Below is a small trained network, with its code and all its weights. Each question gives an input and a target symbol and asks what happens when units are switched off, that is, made to give their printed mean instead of their output.

import numpy as np


def w(rows, s, z=0):
    codes = np.array(rows[::2]) - 128.0
    scale = np.full(codes.shape[1], s)
    scale[-1] = z or s
    return codes * scale


def f(y):
    return y / 2 * (1 + np.tanh(0.7978845608 * (y + 0.044715 * y**3)))


def softmax(a):
    e = np.exp(a - a.max(-1, keepdims=True))
    return e / e.sum(-1, keepdims=True)


def log_softmax(a):
    a = a - a.max(-1, keepdims=True)
    return a - np.log(np.exp(a).sum(-1, keepdims=True))


def net(x, mask):
    ids = ['ΔΘΞΠΨΩαβγεζλμστφ'.index(c) for c in x.split()]
    T = len(ids)
    res = E[ids] + P[:T]
    r = res
    for j in range(2):
        rows = slice(3 * j, 3 * j + 3)
        q, k, v = (r @ M[0][rows].T for M in (Q, K, V))
        z = softmax(np.where(np.tri(T) > 0, q @ k.T / 3**0.5, -1e9)) @ v
        o = O[0][rows]
        res = res + np.where(mask[j], z, o[:, -1]) @ o[:, :-1]
    y = f(res @ A[0][:, :-1].T + A[0][:, -1])
    res = res + np.where(mask[2:26], y, B[0][:, -1]) @ B[0][:, :-1]
    return log_softmax(res[-1] @ U[:, :-1].T + U[:, -1])


Q, K, V, O, A, B = {}, {}, {}, {}, {}, {}
E = w([
[195,33,77,138,135,181],'Δ',
[66,110,107,100,131,172],'Θ',
[51,89,81,66,164,123],'Ξ',
[125,196,126,99,58,100],'Π',
[7,122,103,76,155,99],'Ψ',
[19,113,120,103,145,160],'Ω',
[111,211,147,133,38,131],'α',
[186,172,101,50,48,96],'β',
[88,139,99,77,117,91],'γ',
[138,146,80,74,85,74],'ε',
[83,130,131,121,108,185],'ζ',
[8,132,132,123,141,208],'λ',
[153,106,62,56,95,86],'μ',
[179,173,143,66,51,135],'σ',
[142,161,103,89,76,85],'τ',
[56,176,138,118,88,143],'φ',
],0.018)
P = w([
[181,199,132,46,246,194],'0',
[34,35,79,143,72,85],'1',
[105,228,41,147,199,95],'2',
[59,69,112,143,56,122],'3',
[97,228,33,156,200,89],'4',
[81,89,139,133,41,149],'5',
[96,238,24,157,197,71],'6',
[99,109,160,121,34,171],'7',
[98,249,17,158,186,47],'8',
[114,133,186,110,27,187],'9',
],0.012)
Q[0] = w([
[40,114,189,152,111,145],'H0',
[67,136,89,70,90,110],'H0',
[77,126,105,148,159,184],'H0',
[119,196,9,107,156,165],'H1',
[133,83,145,89,143,142],'H1',
[111,142,130,148,134,171],'H1',
],0.013)
K[0] = w([
[46,134,126,133,88,199],'H0',
[89,183,92,129,129,87],'H0',
[106,144,108,179,198,160],'H0',
[128,142,189,1,190,174],'H1',
[121,100,95,139,139,125],'H1',
[90,166,106,126,144,190],'H1',
],0.013)
V[0] = w([
[128,153,143,70,70,115],'H0',
[146,123,100,181,118,121],'H0',
[67,145,162,123,152,169],'H0',
[98,143,95,134,168,13],'H1',
[102,65,44,75,159,118],'H1',
[245,156,39,132,102,101],'H1',
],0.011)
O[0] = w([
[66,91,88,162,151,117,155],'H0',
[132,127,176,88,123,167,104],'H0',
[143,118,90,122,113,82,189],'H0',
[50,137,46,152,161,234,70],'H1',
[73,80,136,7,147,185,253],'H1',
[213,133,72,103,80,131,161],'H1',
],0.015,0.007)
A[0] = w([
[162,207,155,86,118,165,113],'N0',
[125,224,168,167,249,137,91],'N1',
[171,172,185,181,215,63,102],'N2',
[132,141,107,136,124,76,145],'N3',
[153,192,78,190,224,164,215],'N4',
[127,151,149,91,102,79,200],'N5',
[94,155,116,123,95,139,202],'N6',
[92,92,102,182,60,164,115],'N7',
[140,205,150,66,115,108,178],'N8',
[114,153,149,127,195,146,28],'N9',
[112,142,133,150,117,198,136],'N10',
[109,71,200,127,57,100,129],'N11',
[177,79,107,154,219,140,147],'N12',
[103,181,142,87,224,97,228],'N13',
[174,135,73,136,146,123,93],'N14',
[114,165,144,149,154,145,35],'N15',
[167,129,204,169,61,203,2],'N16',
[181,160,86,214,127,121,30],'N17',
[148,70,113,186,89,123,227],'N18',
[157,122,101,114,152,78,175],'N19',
[91,191,178,163,143,141,122],'N20',
[86,132,137,84,126,184,157],'N21',
[70,66,201,68,76,151,139],'N22',
[163,78,108,113,86,135,203],'N23',
],0.012,0.0077)
B[0] = w([
[100,112,54,139,142,140,153],'N0',
[25,187,97,255,180,108,143],'N1',
[129,41,133,45,250,65,154],'N2',
[183,148,133,130,153,156,157],'N3',
[223,29,37,205,95,175,146],'N4',
[104,101,166,141,112,169,187],'N5',
[157,50,152,105,137,130,177],'N6',
[159,138,156,142,102,112,160],'N7',
[83,98,122,160,125,93,185],'N8',
[70,187,58,114,153,116,138],'N9',
[104,109,109,49,137,95,144],'N10',
[123,118,57,42,160,191,169],'N11',
[46,111,140,154,86,64,138],'N12',
[207,141,157,144,109,182,185],'N13',
[50,192,140,87,87,48,154],'N14',
[110,159,58,70,205,110,127],'N15',
[162,187,57,98,135,149,133],'N16',
[160,179,141,37,138,168,153],'N17',
[97,153,184,91,110,103,155],'N18',
[95,125,120,157,97,169,170],'N19',
[202,134,121,114,158,183,140],'N20',
[132,135,169,130,141,143,217],'N21',
[161,183,119,193,65,66,253],'N22',
[88,158,178,177,157,129,202],'N23',
],0.0085,0.023)
U = w([
[52,42,175,179,81,71,198],'Δ',
[188,110,254,177,97,168,178],'Θ',
[147,181,209,60,136,218,108],'Ξ',
[208,186,123,165,103,179,113],'Π',
[104,161,118,147,152,187,131],'Ψ',
[117,196,152,202,122,134,75],'Ω',
[173,114,122,108,155,103,131],'α',
[91,206,96,137,120,110,58],'β',
[147,57,146,116,151,213,138],'γ',
[100,94,91,130,147,151,130],'ε',
[113,22,202,88,168,149,90],'ζ',
[73,129,168,141,180,121,113],'λ',
[48,113,126,38,168,153,71],'μ',
[84,179,178,64,140,82,2],'σ',
[129,129,80,186,118,130,117],'τ',
[149,80,141,216,138,140,137],'φ',
],0.008,0.0084)

Each question gives the input, a string of symbols that net reads in full, and the target symbol t.
The units are the heads (3 rows each of Q, K, V and O) and the neurons (one row each of A and B). Each row of codes is followed by its name. A weight is (code - 128) times the scale printed after its matrix; where a second scale follows, it is the last column's (O, A, B and U).
mask holds one flag per unit, heads first, then neurons. A switched-off unit (its flag False) gives its mean, the last column of its rows in O or B, instead of its output. The means were averaged over made-up inputs and are rounded, as every weight is.
A unit's drop is (log p(t) with every unit on - log p(t) with that unit switched off) / (log p(t) with every unit on - log p(t) with every unit switched off).
The circuit of an input: a set's keep is (log p(t) with only the set's units on - log p(t) with every unit switched off) / (log p(t) with every unit on - log p(t) with every unit switched off). Starting from the 12 units with the biggest drops (on a tie, the unit counted first), units are removed one at a time, each time the one whose removal leaves the highest keep (on an exact tie, the one counted first), for as long as the keep stays at least 0.8.
units of the circuit, in order: the units of the circuit, biggest drop first
most important unit: the unit with the biggest drop
k most important neurons: the k neurons with the biggest drops, biggest first
which heads matter: for each layer, one digit per head in row order, 1 if its drop is at least 0.15 and else 0, layers parted by /
input λ λ α λ λ, target λ: units of the circuit, in order -> H1; N1; N2
input Ω β ζ λ α, target Ω: units of the circuit, in order -> H1; N1; N13
input β β α μ ζ, target β: which heads matter -> 01
input μ ζ Δ Ξ Δ μ ε Ξ Π, target μ: which heads matter -> 01
input Δ μ Ω, target Δ: which heads matter -> 11
input σ Ω λ Ψ α, target σ: units of the circuit, in order -> H1; N17; N14; N2
input τ Ξ τ Θ μ λ Ξ Δ α, target τ: units of the circuit, in order -> H1; N4; N8
input Θ σ α α β, target Θ: which heads matter -> 01
input Δ Δ ε Δ Ξ Ω Θ μ Θ, target Δ: units of the circuit, in order -> H1; N8; N5
input γ φ Δ Θ ζ σ σ λ Ψ, target γ: units of the circuit, in order -> N22; H1; N13; N4
input σ Δ μ Ξ μ Δ Δ, target σ: which heads matter -> 01
input φ Θ μ Θ σ λ Δ Δ Θ, target φ: 2 most important neurons -> N1; N4
input Ξ Ω γ τ α Δ, target Δ: which heads matter -> 01
input α β Ξ, target α: units of the circuit, in order -> N2; H1
input γ α λ, target γ: 2 most important neurons -> N22; N4
input μ Ξ Δ ε Ψ, target μ: units of the circuit, in order -> H1
input β Δ λ Θ μ Δ Δ γ Ξ, target β: units of the circuit, in order -> H1; N14
input α λ Δ, target α: 4 most important neurons -> N2; N4; N17; N16
input α α α β Ξ Δ Θ ζ Ξ σ, target Δ: most important unit -> N13
input ζ γ Δ σ λ ζ α λ λ, target ζ: 2 most important neurons -> N2; N22
input σ Δ β β Δ σ ε, target σ: units of the circuit, in order -> H1; N14; N17; N2
